Below are the code and all the weights of a small trained network. Each question names an input and a class and asks about switching units off, where a switched-off unit gives its printed mean instead of its output.

import numpy as np


def w(rows, s, z=0):
    codes = np.array(rows[::2]) - 128.0
    scale = np.full(codes.shape[1], s)
    scale[-1] = z or s
    return codes * scale


def f(y):
    return np.maximum(y, 0)


def log_softmax(a):
    a = a - a.max(-1, keepdims=True)
    return a - np.log(np.exp(a).sum(-1, keepdims=True))


def net(x, mask):
    res = np.array(x, float).reshape(1, 6) / 4 @ E
    y = f(res @ A[0][:, :-1].T + A[0][:, -1])
    res = res + np.where(mask, y, B[0][:, -1]) @ B[0][:, :-1]
    return log_softmax(res[-1] @ U[:, :-1].T + U[:, -1])


A, B = {}, {}
E = w([
[128,131,126,131,128],'x0',
[128,133,125,131,134],'x1',
[98,217,150,41,147],'x2',
[192,184,173,156,48],'x3',
[32,142,101,156,69],'x4',
[161,150,4,117,112],'x5',
],0.011)
A[0] = w([
[73,83,114,138,204,60],'neuron 0',
[45,131,133,150,66,76],'neuron 1',
[89,82,247,160,153,55],'neuron 2',
[155,133,38,144,114,2],'neuron 3',
[79,143,103,119,192,92],'neuron 4',
[212,112,142,75,168,146],'neuron 5',
[165,9,104,240,117,123],'neuron 6',
[232,96,178,120,206,35],'neuron 7',
[172,202,172,195,83,70],'neuron 8',
[96,70,96,98,208,139],'neuron 9',
[90,118,200,165,137,70],'neuron 10',
],0.011,0.0053)
B[0] = w([
[189,51,188,141,64,178],'neuron 0',
[91,112,87,226,185,187],'neuron 1',
[191,156,1,62,156,211],'neuron 2',
[189,129,20,92,149,164],'neuron 3',
[141,117,199,132,78,169],'neuron 4',
[61,131,138,194,131,194],'neuron 5',
[90,227,198,76,139,245],'neuron 6',
[67,117,77,196,141,199],'neuron 7',
[150,46,172,130,49,195],'neuron 8',
[145,106,167,131,61,200],'neuron 9',
[160,123,50,96,147,178],'neuron 10',
],0.0095,0.012)
U = w([
[209,21,176,149,31,66],'0',
[217,106,31,77,170,93],'1',
[27,80,95,251,162,69],'2',
[132,110,149,123,135,247],'3',
[90,201,204,54,142,154],'4',
],0.011)

Each question gives the input, the list of numbers given to net, and the class t.
The units are the neurons (one row each of A and B). Each row of codes is followed by its name. A weight is (code - 128) times the scale printed after its matrix; where a second scale follows, it is the last column's (A, B and U).
mask holds one flag per neuron, in row order. A switched-off neuron (its flag False) gives its mean, the last column of its row in B, instead of its output. The means were averaged over made-up inputs and are rounded, as every weight is.
A unit's drop is (log p(t) with every unit on - log p(t) with that unit switched off) / (log p(t) with every unit on - log p(t) with every unit switched off).
The circuit of an input: a set's keep is (log p(t) with only the set's units on - log p(t) with every unit switched off) / (log p(t) with every unit on - log p(t) with every unit switched off). Starting from all 11 units, units are removed one at a time, each time the one whose removal leaves the highest keep (on an exact tie, the one counted first), for as long as the keep stays at least 0.8.
units of the circuit, in order: the units of the circuit, biggest drop first
unit that matters most: the unit with the biggest drop
top k neurons: the k neurons with the biggest drops, biggest first
drop of u: that unit's drop, to one decimal
input [-5,-3,-1,-6,-1,-4], class 0: unit that matters most -> neuron 0
input [4,4,5,-4,3,-5], class 1: units of the circuit, in order -> neuron 6; neuron 2
input [-1,3,-1,4,6,-6], class 1: top 4 neurons -> neuron 2; neuron 10; neuron 5; neuron 7
input [-7,-8,7,-8,0,-3], class 0: top 3 neurons -> neuron 0; neuron 6; neuron 9
input [-1,-5,-7,-1,6,0], class 4: top 2 neurons -> neuron 6; neuron 7
input [2,-6,4,-7,5,7], class 0: units of the circuit, in order -> neuron 4; neuron 9; neuron 0
input [5,-1,1,-7,0,7], class 0: units of the circuit, in order -> neuron 9; neuron 0
input [4,-4,3,8,3,5], class 0: top 3 neurons -> neuron 8; neuron 6; neuron 2
input [-3,7,5,-4,-7,-1], class 2: top 2 neurons -> neuron 7; neuron 5
input [6,-5,-1,5,-6,2], class 2: top 2 neurons -> neuron 7; neuron 5
input [7,7,5,6,-1,-7], class 1: units of the circuit, in order -> neuron 2; neuron 6
input [-8,3,1,-6,-4,-2], class 0: units of the circuit, in order -> neuron 0; neuron 9
input [-3,8,0,7,5,-8], class 1: top 2 neurons -> neuron 2; neuron 10
input [-3,3,-6,-2,5,-3], class 4: top 2 neurons -> neuron 6; neuron 7
input [-4,7,5,4,4,-1], class 3: units of the circuit, in order -> neuron 6
input [2,6,-4,1,6,-8], class 1: top 2 neurons -> neuron 2; neuron 10
input [5,-1,2,6,3,-4], class 0: top 2 neurons -> neuron 8; neuron 6
input [6,5,-2,2,7,7], class 1: top 2 neurons -> neuron 3; neuron 5
input [-1,0,-8,3,4,7], class 4: top 3 neurons -> neuron 6; neuron 2; neuron 10
input [5,7,-3,-3,4,1], class 3: unit that matters most -> neuron 7
input [-6,6,7,-1,-8,-4], class 2: units of the circuit, in order -> neuron 7; neuron 5
input [-3,-4,-1,-4,-3,-7], class 1: drop of neuron 2 -> 1.0
input [-4,-4,5,7,8,4], class 2: drop of neuron 6 -> 0.2
input [-8,-8,6,-5,5,-7], class 3: drop of neuron 9 -> 0.2
